Below is a small trained network, with its code and all its weights. Each question gives an input and a class and asks what happens when units are switched off, that is, made to give their printed mean instead of their output.

import numpy as np


def w(rows, s, z=0):
    codes = np.array(rows[::2]) - 128.0
    scale = np.full(codes.shape[1], s)
    scale[-1] = z or s
    return codes * scale


def norm(h):
    return h / np.sqrt((h * h).mean(-1, keepdims=True) + 1e-5)


def f(y):
    return np.maximum(y, 0)


def log_softmax(a):
    a = a - a.max(-1, keepdims=True)
    return a - np.log(np.exp(a).sum(-1, keepdims=True))


def net(x, mask):
    res = np.array(x, float).reshape(1, 7) / 4 @ E
    u = 0
    for l in range(2):
        y = f(norm(res) @ A[l][:, :-1].T + A[l][:, -1])
        res = res + np.where(mask[u : u + 9], y, B[l][:, -1]) @ B[l][:, :-1]
        u += 9
    return log_softmax(norm(res)[-1] @ U[:, :-1].T + U[:, -1])


A, B = {}, {}
E = w([
[111,109,20],'x0',
[191,114,145],'x1',
[141,115,67],'x2',
[222,134,73],'x3',
[83,147,166],'x4',
[146,203,190],'x5',
[144,2,138],'x6',
],0.0058)
A[0] = w([
[65,114,183,32],'L0N1',
[176,56,126,45],'L0N2',
[206,13,129,33],'L0N3',
[116,148,154,75],'L0N4',
[143,125,141,47],'L0N5',
[49,106,192,65],'L0N6',
[206,10,127,14],'L0N7',
[184,184,197,2],'L0N8',
[165,207,210,34],'L0N9',
],0.011,0.003)
B[0] = w([
[39,131,66,189],'L0N1',
[167,58,123,200],'L0N2',
[168,15,114,254],'L0N3',
[154,87,159,151],'L0N4',
[128,139,115,130],'L0N5',
[16,116,92,218],'L0N6',
[176,7,101,252],'L0N7',
[208,205,191,199],'L0N8',
[229,170,186,227],'L0N9',
],0.019,0.0045)
A[1] = w([
[28,127,186,2],'L1N1',
[169,201,202,96],'L1N2',
[23,107,163,13],'L1N3',
[134,126,131,67],'L1N4',
[137,156,71,79],'L1N5',
[188,10,131,31],'L1N6',
[166,147,180,67],'L1N7',
[165,158,14,82],'L1N8',
[103,108,115,100],'L1N9',
],0.013,0.003)
B[1] = w([
[22,123,156,171],'L1N1',
[207,158,222,208],'L1N2',
[28,153,171,182],'L1N3',
[127,114,136,128],'L1N4',
[147,160,96,150],'L1N5',
[140,4,90,255],'L1N6',
[158,144,189,169],'L1N7',
[138,183,38,178],'L1N8',
[146,155,155,157],'L1N9',
],0.029,0.0074)
U = w([
[4,144,155,148],'0',
[198,190,207,201],'1',
[147,7,75,198],'2',
[148,207,19,4],'3',
],0.015,0.0021)

Each question gives the input, the list of numbers given to net, and the class t.
The units are the neurons (one row each of A and B). Each row of codes is followed by its name. A weight is (code - 128) times the scale printed after its matrix; where a second scale follows, it is the last column's (A, B and U).
mask holds one flag per neuron, layer by layer. A switched-off neuron (its flag False) gives its mean, the last column of its row in B, instead of its output. The means were averaged over made-up inputs and are rounded, as every weight is.
A unit's drop is (log p(t) with every unit on - log p(t) with that unit switched off) / (log p(t) with every unit on - log p(t) with every unit switched off).
unit that matters most: the unit with the biggest drop
k most important neurons: the k neurons with the biggest drops, biggest first
top k neurons in layer l: the k neurons of layer l with the biggest drops, biggest first
drop when u is switched off: that unit's drop, to one decimal
input [1,-7,-2,0,-1,-8,-5], class 3: unit that matters most => L0N6
input [1,-1,6,-5,-4,-5,-3], class 3: top 2 neurons in layer 0 => [L0N3, L0N7]
input [-1,1,6,7,0,2,-3], class 1: 2 most important neurons => [L0N7, L0N3]
input [7,2,5,-5,0,-4,-2], class 3: 2 most important neurons => [L0N3, L0N7]
input [2,6,6,-2,5,-1,-5], class 3: top 2 neurons in layer 0 => [L0N9, L0N8]
input [-6,-4,-7,0,5,3,6], class 0: top 2 neurons in layer 0 => [L0N6, L0N1]
input [-1,1,5,-2,-2,-2,-3], class 3: 4 most important neurons => [L0N3, L0N7, L0N9, L0N8]
input [2,-8,-1,4,-8,3,-5], class 3: 2 most important neurons => [L0N9, L0N8]
input [-1,3,-1,2,4,0,-3], class 1: drop when L1N3 is switched off => 0.0
input [-4,0,-2,-7,8,8,5], class 0: drop when L0N6 is switched off => 0.6
input [0,-6,6,-1,2,-7,-3], class 3: drop when L0N7 is switched off => 0.4
